Below is a small trained network, with its code and all its weights. Each question gives an input and a target symbol and asks what happens when units are switched off, that is, made to give their printed mean instead of their output.

import numpy as np


def w(rows, s, z=0):
    codes = np.array(rows[::2]) - 128.0
    scale = np.full(codes.shape[1], s)
    scale[-1] = z or s
    return codes * scale


def norm(h):
    return h / np.sqrt((h * h).mean(-1, keepdims=True) + 1e-5)


def f(y):
    return y / 2 * (1 + np.tanh(0.7978845608 * (y + 0.044715 * y**3)))


def softmax(a):
    e = np.exp(a - a.max(-1, keepdims=True))
    return e / e.sum(-1, keepdims=True)


def log_softmax(a):
    a = a - a.max(-1, keepdims=True)
    return a - np.log(np.exp(a).sum(-1, keepdims=True))


def net(x, mask):
    ids = ['Σδεζηθψ'.index(c) for c in x.split()]
    T = len(ids)
    res = E[ids] + P[:T]
    u = 0
    for l in range(3):
        q, k, v = (norm(res) @ M[l].T for M in (Q, K, V))
        z = softmax(np.where(np.tri(T) > 0, q @ k.T / 3**0.5, -1e9)) @ v
        res = res + np.where(mask[u], z, O[l][:, -1]) @ O[l][:, :-1]
        u += 1
        y = f(norm(res) @ A[l][:, :-1].T + A[l][:, -1])
        res = res + np.where(mask[u : u + 4], y, B[l][:, -1]) @ B[l][:, :-1]
        u += 4
    return log_softmax(norm(res)[-1] @ U[:, :-1].T + U[:, -1])


Q, K, V, O, A, B = {}, {}, {}, {}, {}, {}
E = w([
[143,121,140,106,40,145,69,239,160,207,158,166],'Σ',
[222,127,214,133,154,106,107,154,58,139,68,126],'δ',
[169,143,85,159,116,172,110,120,107,28,139,188],'ε',
[202,142,48,134,136,120,120,161,163,194,142,61],'ζ',
[221,6,34,66,142,136,77,217,183,122,66,99],'η',
[153,89,146,204,98,104,213,170,149,228,128,162],'θ',
[51,120,40,172,84,29,59,221,172,101,120,165],'ψ',
],0.016)
P = w([
[123,73,206,70,95,106,100,34,93,45,250,26],'0',
[131,89,148,100,106,109,155,110,58,100,210,94],'1',
[101,126,133,110,144,136,143,114,87,137,184,101],'2',
[106,125,130,123,163,134,133,112,107,141,164,118],'3',
[141,139,111,106,138,103,159,139,101,151,141,152],'4',
[154,165,105,127,124,112,146,134,97,158,108,146],'5',
[163,191,117,131,144,118,132,155,129,159,104,156],'6',
[167,179,111,138,158,111,147,101,153,163,74,148],'7',
[164,188,102,152,122,108,147,96,160,163,47,151],'8',
[155,199,117,160,113,120,127,98,183,137,24,179],'9',
],0.013)
Q[0] = w([
[136,202,158,203,125,155,103,38,91,31,2,229],'0.h1',
[83,129,45,108,90,136,52,130,173,92,189,107],'0.h1',
[90,53,213,77,139,240,125,72,112,127,223,18],'0.h1',
],0.0067)
K[0] = w([
[142,220,116,154,155,163,95,117,190,159,36,166],'0.h1',
[103,146,168,67,111,161,60,179,58,62,204,72],'0.h1',
[139,63,189,122,68,70,123,2,185,81,190,37],'0.h1',
],0.0073)
V[0] = w([
[162,157,159,112,133,140,135,92,150,162,79,140],'0.h1',
[14,71,207,108,72,167,119,148,157,142,105,230],'0.h1',
[153,161,142,43,109,194,2,141,76,119,68,132],'0.h1',
],0.0057)
O[0] = w([
[162,122,111,230,113,75,186,142,140,2,162,139,123],'0.h1',
[117,115,157,91,79,119,226,124,252,85,142,116,102],'0.h1',
[98,214,126,87,217,72,171,19,140,179,162,116,3],'0.h1',
],0.0096,0.0057)
A[0] = w([
[160,94,201,89,103,185,212,125,254,187,121,42,60],'0.n1',
[91,134,86,104,100,119,84,146,90,59,172,133,219],'0.n2',
[99,155,130,133,172,60,123,137,112,142,139,89,86],'0.n3',
[127,192,76,107,71,123,112,173,124,140,160,108,6],'0.n4',
],0.007,0.0014)
B[0] = w([
[102,128,59,88,85,181,144,118,58,102,63,106,254],'0.n1',
[98,131,102,132,95,160,66,7,157,92,119,171,211],'0.n2',
[149,90,155,116,41,121,131,152,140,73,95,128,120],'0.n3',
[197,97,95,164,106,96,137,81,149,193,150,98,177],'0.n4',
],0.012,0.0027)
Q[1] = w([
[94,159,124,187,115,91,125,126,82,82,71,228],'1.h1',
[186,128,223,185,196,134,255,149,148,120,49,147],'1.h1',
[44,159,140,80,123,146,75,52,176,42,124,123],'1.h1',
],0.0068)
K[1] = w([
[131,185,76,187,159,148,154,134,110,106,74,254],'1.h1',
[95,157,111,191,138,64,165,189,135,123,50,97],'1.h1',
[120,113,167,96,136,174,184,98,60,83,216,85],'1.h1',
],0.01)
V[1] = w([
[94,151,68,177,171,156,157,94,187,108,220,141],'1.h1',
[197,165,179,98,152,221,152,165,99,127,135,170],'1.h1',
[137,167,111,88,56,253,114,71,104,203,163,202],'1.h1',
],0.0053)
O[1] = w([
[105,97,67,187,145,212,112,217,11,111,82,189,43],'1.h1',
[198,185,28,173,176,232,100,2,224,93,172,192,155],'1.h1',
[182,249,157,168,173,118,156,107,97,68,177,98,252],'1.h1',
],0.0081,0.0043)
A[1] = w([
[106,155,113,133,125,122,183,73,87,170,154,115,114],'1.n1',
[89,88,179,81,153,211,159,157,56,169,91,137,68],'1.n2',
[142,113,107,136,94,189,106,182,174,144,122,107,17],'1.n3',
[151,112,254,151,144,116,124,167,68,82,86,168,1],'1.n4',
],0.0079,0.0019)
B[1] = w([
[106,66,83,86,215,146,236,162,206,94,132,177,138],'1.n1',
[2,197,170,193,110,65,136,225,129,119,132,155,137],'1.n2',
[222,142,150,220,169,166,88,100,171,130,98,41,254],'1.n3',
[114,95,153,82,103,185,196,227,129,128,190,147,190],'1.n4',
],0.0076,0.0043)
Q[2] = w([
[37,114,55,88,123,129,56,131,173,127,237,61],'2.h1',
[133,71,65,137,53,64,144,158,132,112,107,254],'2.h1',
[141,176,141,148,111,18,92,42,164,96,63,134],'2.h1',
],0.007)
K[2] = w([
[73,136,217,70,39,103,42,52,112,107,240,108],'2.h1',
[147,169,145,207,80,115,223,141,153,254,184,190],'2.h1',
[115,217,88,125,206,80,96,155,204,124,107,204],'2.h1',
],0.006)
V[2] = w([
[82,134,125,110,105,152,63,81,169,43,86,196],'2.h1',
[81,144,77,199,73,183,151,54,39,130,169,169],'2.h1',
[158,223,255,159,91,63,183,120,153,104,209,185],'2.h1',
],0.006)
O[2] = w([
[132,79,173,133,126,89,185,147,111,124,62,149,2],'2.h1',
[147,166,144,116,169,210,100,132,157,179,97,147,183],'2.h1',
[55,95,75,138,224,144,110,150,124,124,111,7,142],'2.h1',
],0.015,0.0028)
A[2] = w([
[128,182,66,132,169,184,24,42,75,95,152,227,133],'2.n1',
[8,100,171,158,128,157,246,215,2,123,131,159,2],'2.n2',
[162,107,143,188,75,208,171,164,161,116,148,102,128],'2.n3',
[161,153,132,112,178,92,168,100,134,146,131,129,97],'2.n4',
],0.0093,0.0038)
B[2] = w([
[119,216,97,190,156,116,161,114,2,97,110,95,224],'2.n1',
[46,163,230,112,71,64,209,207,70,184,120,31,139],'2.n2',
[116,99,100,153,122,201,71,107,182,136,167,137,248],'2.n3',
[82,114,106,87,128,116,88,135,158,165,106,152,134],'2.n4',
],0.014,0.013)
U = w([
[97,206,80,11,117,169,211,112,195,64,138,126,45],'Σ',
[85,130,105,142,244,1,91,127,192,101,211,64,80],'δ',
[113,160,178,77,228,126,81,118,161,211,79,175,129],'ε',
[128,224,120,166,162,108,89,115,59,75,129,150,158],'ζ',
[108,128,160,103,79,23,115,65,141,118,172,245,251],'η',
[174,123,105,158,121,196,82,133,191,75,158,137,128],'θ',
[115,172,193,121,90,116,170,231,136,103,111,74,80],'ψ',
],0.0059,0.0016)

Each question gives the input, a string of symbols that net reads in full, and the target symbol t.
The units are the heads (3 rows each of Q, K, V and O) and the neurons (one row each of A and B). Each row of codes is followed by its name. A weight is (code - 128) times the scale printed after its matrix; where a second scale follows, it is the last column's (O, A, B and U).
mask holds one flag per unit, layer by layer, with each layer's heads first. A switched-off unit (its flag False) gives its mean, the last column of its rows in O or B, instead of its output. The means were averaged over made-up inputs and are rounded, as every weight is.
A unit's drop is (log p(t) with every unit on - log p(t) with that unit switched off) / (log p(t) with every unit on - log p(t) with every unit switched off).
The circuit of an input: a set's keep is (log p(t) with only the set's units on - log p(t) with every unit switched off) / (log p(t) with every unit on - log p(t) with every unit switched off). Starting from the 12 units with the biggest drops (on a tie, the unit counted first), units are removed one at a time, each time the one whose removal leaves the highest keep (on an exact tie, the one counted first), for as long as the keep stays at least 0.8.
units of the circuit, in order: the units of the circuit, biggest drop first
most important unit: the unit with the biggest drop
top k neurons: the k neurons with the biggest drops, biggest first
k most important neurons of layer l: the k neurons of layer l with the biggest drops, biggest first
drop when u is switched off: that unit's drop, to one decimal
input ζ δ η θ θ ψ, target η: units of the circuit, in order => (0.h1 2.h1 2.n1 1.h1)
input θ θ η ε θ Σ ψ Σ δ, target ψ: units of the circuit, in order => (1.h1 1.n4)
input δ ψ θ θ ζ, target ψ: units of the circuit, in order => (1.h1 0.h1 0.n1 0.n2)
input ε θ ψ ψ θ, target ψ: units of the circuit, in order => (1.h1 2.n2)
input δ θ Σ, target δ: most important unit => 2.h1
input δ θ Σ Σ θ θ η, target Σ: units of the circuit, in order => (0.h1 0.n1)
input ε θ Σ, target ε: units of the circuit, in order => (2.h1 0.h1 0.n2)
input ψ ε ε ε Σ ε η, target ε: units of the circuit, in order => (0.h1 2.n1 2.h1 2.n3)
input ψ η ε θ ζ, target η: units of the circuit, in order => (2.h1 0.h1 2.n1)
input θ θ θ θ ε Σ δ, target ε: units of the circuit, in order => (1.h1 2.n1 2.n4 2.h1)
input ψ Σ θ δ ζ, target Σ: top 2 neurons => (0.n1 2.n1)
input δ θ θ θ θ Σ ζ Σ Σ, target Σ: 2 most important neurons of layer 2 => (2.n3 2.n1)
input ε η Σ θ η Σ ψ, target δ: units of the circuit, in order => (0.h1 2.h1)
input ε θ η η δ, target η: units of the circuit, in order => (2.h1)
input ζ δ η, target ζ: units of the circuit, in order => (0.h1 2.n1)
input δ θ θ δ δ Σ θ θ ψ, target δ: units of the circuit, in order => (2.h1 0.h1)
input ζ Σ Σ Σ θ θ δ η δ, target η: 2 most important neurons of layer 2 => (2.n1 2.n3)
input ε Σ δ δ δ θ η, target δ: 2 most important neurons of layer 2 => (2.n3 2.n1)
input ε ε θ ε ψ δ ε θ Σ η, target ε: 3 most important neurons of layer 2 => (2.n1 2.n3 2.n4)
input Σ ε θ δ, target θ: most important unit => 1.h1
input η θ θ θ θ ψ ζ ψ θ θ, target ψ: top 2 neurons => (2.n2 1.n4)
input Σ θ θ Σ, target Σ: 2 most important neurons of layer 0 => (0.n1 0.n4)
input δ θ ε ε ζ θ Σ δ δ, target δ: 2 most important neurons of layer 0 => (0.n2 0.n1)
input η θ θ η, target η: drop when 0.h1 is switched off => 0.2
input ζ η η ψ δ δ, target ψ: drop when 1.h1 is switched off => 0.4
input η η θ ζ, target η: drop when 2.h1 is switched off => 0.6
input η Σ θ θ η, target Σ: drop when 2.n2 is switched off => 0.0
